Below is a small trained network, with its code and all its weights. Each question gives an input and a class and asks what happens when units are switched off, that is, made to give their printed mean instead of their output.

import numpy as np


def w(rows, s, z=0):
    codes = np.array(rows[::2]) - 128.0
    scale = np.full(codes.shape[1], s)
    scale[-1] = z or s
    return codes * scale


def f(y):
    return y / 2 * (1 + np.tanh(0.7978845608 * (y + 0.044715 * y**3)))


def log_softmax(a):
    a = a - a.max(-1, keepdims=True)
    return a - np.log(np.exp(a).sum(-1, keepdims=True))


def net(x, mask):
    res = np.array(x, float).reshape(1, 8) / 4 @ E
    y = f(res @ A[0][:, :-1].T + A[0][:, -1])
    res = res + np.where(mask, y, B[0][:, -1]) @ B[0][:, :-1]
    return log_softmax(res[-1] @ U[:, :-1].T + U[:, -1])


A, B = {}, {}
E = w([
[157,145,255,58],'x0',
[187,76,161,140],'x1',
[77,76,42,131],'x2',
[229,138,142,101],'x3',
[110,198,161,112],'x4',
[172,100,171,163],'x5',
[162,141,149,117],'x6',
[103,40,111,207],'x7',
],0.0095)
A[0] = w([
[184,131,169,172,149],'N0',
[248,130,101,167,87],'N1',
[162,63,138,153,189],'N2',
[67,39,168,168,161],'N3',
[142,147,228,166,113],'N4',
[83,97,142,192,107],'N5',
[145,112,169,118,82],'N6',
[123,67,89,159,219],'N7',
[76,209,157,79,228],'N8',
[73,151,184,139,87],'N9',
[29,124,73,110,209],'N10',
[154,105,64,73,255],'N11',
],0.012,0.008)
B[0] = w([
[22,128,106,83,171],'N0',
[3,179,255,161,168],'N1',
[113,75,166,91,184],'N2',
[73,119,165,40,197],'N3',
[93,211,131,105,179],'N4',
[139,129,60,184,166],'N5',
[75,253,151,217,141],'N6',
[154,61,150,95,214],'N7',
[134,66,72,96,234],'N8',
[100,144,175,151,146],'N9',
[92,74,105,95,248],'N10',
[226,25,168,87,206],'N11',
],0.0072,0.014)
U = w([
[59,147,252,142,116],'0',
[75,153,124,130,100],'1',
[182,108,146,81,236],'2',
[43,112,183,147,2],'3',
[173,202,154,254,43],'4',
],0.0095,0.0056)

Each question gives the input, the list of numbers given to net, and the class t.
The units are the neurons (one row each of A and B). Each row of codes is followed by its name. A weight is (code - 128) times the scale printed after its matrix; where a second scale follows, it is the last column's (A, B and U).
mask holds one flag per neuron, in row order. A switched-off neuron (its flag False) gives its mean, the last column of its row in B, instead of its output. The means were averaged over made-up inputs and are rounded, as every weight is.
A unit's drop is (log p(t) with every unit on - log p(t) with that unit switched off) / (log p(t) with every unit on - log p(t) with every unit switched off).
The circuit of an input: a set's keep is (log p(t) with only the set's units on - log p(t) with every unit switched off) / (log p(t) with every unit on - log p(t) with every unit switched off). Starting from all 12 units, units are removed one at a time, each time the one whose removal leaves the highest keep (on an exact tie, the one counted first), for as long as the keep stays at least 0.8.
circuit, biggest first: the units of the circuit, biggest drop first
unit that matters most: the unit with the biggest drop
k most important neurons: the k neurons with the biggest drops, biggest first
drop of u: that unit's drop, to one decimal
input [-7,1,3,1,4,-5,-1,-1], class 2: unit that matters most => N11
input [-5,2,0,-6,-8,-1,-4,2], class 2: circuit, biggest first => (N7, N1)
input [-4,-6,7,2,7,6,-8,-6], class 2: 2 most important neurons => (N11, N1)
input [0,-2,6,-3,5,2,-3,-1], class 2: circuit, biggest first => (N1, N0)
input [-4,7,-3,4,0,-3,-4,6], class 0: 2 most important neurons => (N1, N8)
input [-1,-2,7,-5,-8,7,-8,4], class 2: circuit, biggest first => (N7, N1)
input [-1,4,6,-7,5,-2,4,1], class 2: 2 most important neurons => (N1, N0)
input [-4,0,6,-6,1,3,-3,-8], class 2: circuit, biggest first => (N11, N1, N0)
input [8,-7,4,-4,8,4,0,-5], class 2: 3 most important neurons => (N8, N1, N0)
input [-5,4,-3,8,-7,5,-5,-3], class 0: drop of N1 => 0.9
input [-4,-3,-5,8,0,6,-6,4], class 0: drop of N1 => 0.4
input [-3,5,-8,4,7,4,1,8], class 0: drop of N5 => 0.0
